Below is a small trained network, with its code and all its weights. Each question gives an input and a target symbol and asks what happens when units are switched off, that is, made to give their printed mean instead of their output.

import numpy as np


def w(rows, s, z=0):
    codes = np.array(rows[::2]) - 128.0
    scale = np.full(codes.shape[1], s)
    scale[-1] = z or s
    return codes * scale


def norm(h):
    return h / np.sqrt((h * h).mean(-1, keepdims=True) + 1e-5)


def f(y):
    return y / 2 * (1 + np.tanh(0.7978845608 * (y + 0.044715 * y**3)))


def softmax(a):
    e = np.exp(a - a.max(-1, keepdims=True))
    return e / e.sum(-1, keepdims=True)


def log_softmax(a):
    a = a - a.max(-1, keepdims=True)
    return a - np.log(np.exp(a).sum(-1, keepdims=True))


def net(x, mask):
    ids = ['αβγεζηθξψ'.index(c) for c in x.split()]
    T = len(ids)
    res = E[ids] + P[:T]
    u = 0
    for l in range(2):
        q, k, v = (norm(res) @ M[l].T for M in (Q, K, V))
        z = softmax(np.where(np.tri(T) > 0, q @ k.T / 2**0.5, -1e9)) @ v
        res = res + np.where(mask[u], z, O[l][:, -1]) @ O[l][:, :-1]
        u += 1
        y = f(norm(res) @ A[l][:, :-1].T + A[l][:, -1])
        res = res + np.where(mask[u : u + 8], y, B[l][:, -1]) @ B[l][:, :-1]
        u += 8
    return log_softmax(norm(res)[-1] @ U[:, :-1].T + U[:, -1])


Q, K, V, O, A, B = {}, {}, {}, {}, {}, {}
E = w([
[85,153,127,63],'α',
[166,128,134,67],'β',
[29,249,143,147],'γ',
[88,154,178,92],'ε',
[150,121,63,139],'ζ',
[130,68,141,96],'η',
[251,234,112,66],'θ',
[78,214,86,76],'ξ',
[102,75,193,168],'ψ',
],0.017)
P = w([
[99,99,128,72],'0',
[163,158,199,166],'1',
[138,85,254,53],'2',
[148,136,173,133],'3',
[158,106,197,100],'4',
[152,102,156,118],'5',
[139,133,194,100],'6',
[173,186,114,200],'7',
[153,157,141,157],'8',
[151,150,160,142],'9',
],0.0087)
Q[0] = w([
[98,83,194,1],'L0H0',
[92,5,54,111],'L0H0',
],0.0082)
K[0] = w([
[140,87,214,2],'L0H0',
[136,67,148,137],'L0H0',
],0.0084)
V[0] = w([
[186,230,161,100],'L0H0',
[208,97,253,29],'L0H0',
],0.0056)
O[0] = w([
[162,36,135,102,195],'L0H0',
[196,254,75,245,254],'L0H0',
],0.0065,0.0056)
A[0] = w([
[153,112,162,69,251],'L0N0',
[150,184,127,106,157],'L0N1',
[77,242,134,131,208],'L0N2',
[148,99,41,95,166],'L0N3',
[27,92,164,244,193],'L0N4',
[159,104,199,215,187],'L0N5',
[94,116,196,158,98],'L0N6',
[116,181,26,75,42],'L0N7',
],0.011,0.0025)
B[0] = w([
[136,147,1,232,170],'L0N0',
[137,79,108,222,214],'L0N1',
[176,54,166,135,254],'L0N2',
[152,191,172,174,159],'L0N3',
[88,209,53,37,168],'L0N4',
[11,143,11,146,195],'L0N5',
[99,224,105,163,142],'L0N6',
[129,186,141,144,185],'L0N7',
],0.0076)
Q[1] = w([
[125,86,111,164],'L1H0',
[168,75,130,253],'L1H0',
],0.0077)
K[1] = w([
[86,139,173,134],'L1H0',
[112,209,137,10],'L1H0',
],0.013)
V[1] = w([
[173,167,96,254],'L1H0',
[144,163,172,109],'L1H0',
],0.0092)
O[1] = w([
[78,125,151,15,254],'L1H0',
[253,121,24,147,145],'L1H0',
],0.0069,0.0072)
A[1] = w([
[208,166,118,23,186],'L1N0',
[255,156,110,72,99],'L1N1',
[85,200,128,132,59],'L1N2',
[102,62,45,235,117],'L1N3',
[180,124,95,141,21],'L1N4',
[194,167,194,155,97],'L1N5',
[189,125,90,117,4],'L1N6',
[56,79,215,43,132],'L1N7',
],0.0086,0.0017)
B[1] = w([
[96,2,72,195,228],'L1N0',
[48,73,55,88,255],'L1N1',
[205,85,193,60,151],'L1N2',
[157,156,198,200,174],'L1N3',
[202,150,123,122,155],'L1N4',
[91,170,115,180,198],'L1N5',
[188,146,120,191,157],'L1N6',
[167,148,154,87,157],'L1N7',
],0.0098,0.0067)
U = w([
[81,114,192,213,166],'α',
[94,67,108,111,52],'β',
[199,158,215,71,253],'γ',
[137,105,102,102,58],'ε',
[133,76,113,81,84],'ζ',
[128,30,129,98,164],'η',
[158,87,22,97,117],'θ',
[238,208,136,154,141],'ξ',
[72,254,63,126,134],'ψ',
],0.0099,0.005)

Each question gives the input, a string of symbols that net reads in full, and the target symbol t.
The units are the heads (2 rows each of Q, K, V and O) and the neurons (one row each of A and B). Each row of codes is followed by its name. A weight is (code - 128) times the scale printed after its matrix; where a second scale follows, it is the last column's (O, A, B and U).
mask holds one flag per unit, layer by layer, with each layer's heads first. A switched-off unit (its flag False) gives its mean, the last column of its rows in O or B, instead of its output. The means were averaged over made-up inputs and are rounded, as every weight is.
A unit's drop is (log p(t) with every unit on - log p(t) with that unit switched off) / (log p(t) with every unit on - log p(t) with every unit switched off).
The circuit of an input: a set's keep is (log p(t) with only the set's units on - log p(t) with every unit switched off) / (log p(t) with every unit on - log p(t) with every unit switched off). Starting from the 12 units with the biggest drops (on a tie, the unit counted first), units are removed one at a time, each time the one whose removal leaves the highest keep (on an exact tie, the one counted first), for as long as the keep stays at least 0.8.
circuit, biggest first: the units of the circuit, biggest drop first
k most important neurons: the k neurons with the biggest drops, biggest first
k most important neurons of layer l: the k neurons of layer l with the biggest drops, biggest first
drop of u: that unit's drop, to one decimal
input ζ α ξ, target η: 3 most important neurons of layer 0 => (L0N3; L0N5; L0N4)
input α η ξ α, target η: circuit, biggest first => (L0N2)
input θ ξ η ψ η, target α: 2 most important neurons => (L0N4; L1N3)
input α θ β ξ η, target ψ: circuit, biggest first => (L0N2; L1N0; L0H0)
input ψ ψ η ζ, target ψ: 2 most important neurons of layer 1 => (L1N0; L1N3)
input α θ ξ ξ η ψ ε ψ β ξ, target α: 3 most important neurons => (L0N2; L0N4; L0N1)
input η η γ ζ ξ ε, target ξ: circuit, biggest first => (L1N0; L1N1)
input ζ ε β θ η γ θ ζ η, target ξ: circuit, biggest first => (L1N0; L1N1)
input ξ η β ψ γ ξ, target ξ: 2 most important neurons of layer 0 => (L0N4; L0N1)
input ξ η ψ θ ξ, target ξ: 2 most important neurons of layer 0 => (L0N2; L0N1)
input α ζ α ζ η ξ ξ η, target ψ: circuit, biggest first => (L0N2; L1N0)
input ψ ψ ξ β α ξ α, target α: 2 most important neurons => (L0N4; L0N1)
input α η ε, target γ: 3 most important neurons => (L0N0; L0N4; L1N0)
input γ ζ ψ ξ β β η, target α: circuit, biggest first => (L1N3; L0H0)
input ψ γ η θ, target θ: circuit, biggest first => (L1N1)
input ψ ε β η ψ θ ζ, target ψ: 2 most important neurons => (L0N4; L0N5)
input ξ η ψ ψ γ γ α ξ θ ζ, target ξ: 3 most important neurons of layer 0 => (L0N4; L0N3; L0N2)
input α ξ α ξ ζ ε α ε, target γ: 3 most important neurons of layer 0 => (L0N0; L0N4; L0N3)
input ξ θ η α ε ξ α ψ η β, target ξ: drop of L1N2 => 0.0
input ξ η θ ψ γ ζ, target ξ: drop of L1N0 => 0.2
input ζ ε ψ α ζ ξ η α, target α: drop of L1N0 => 0.2
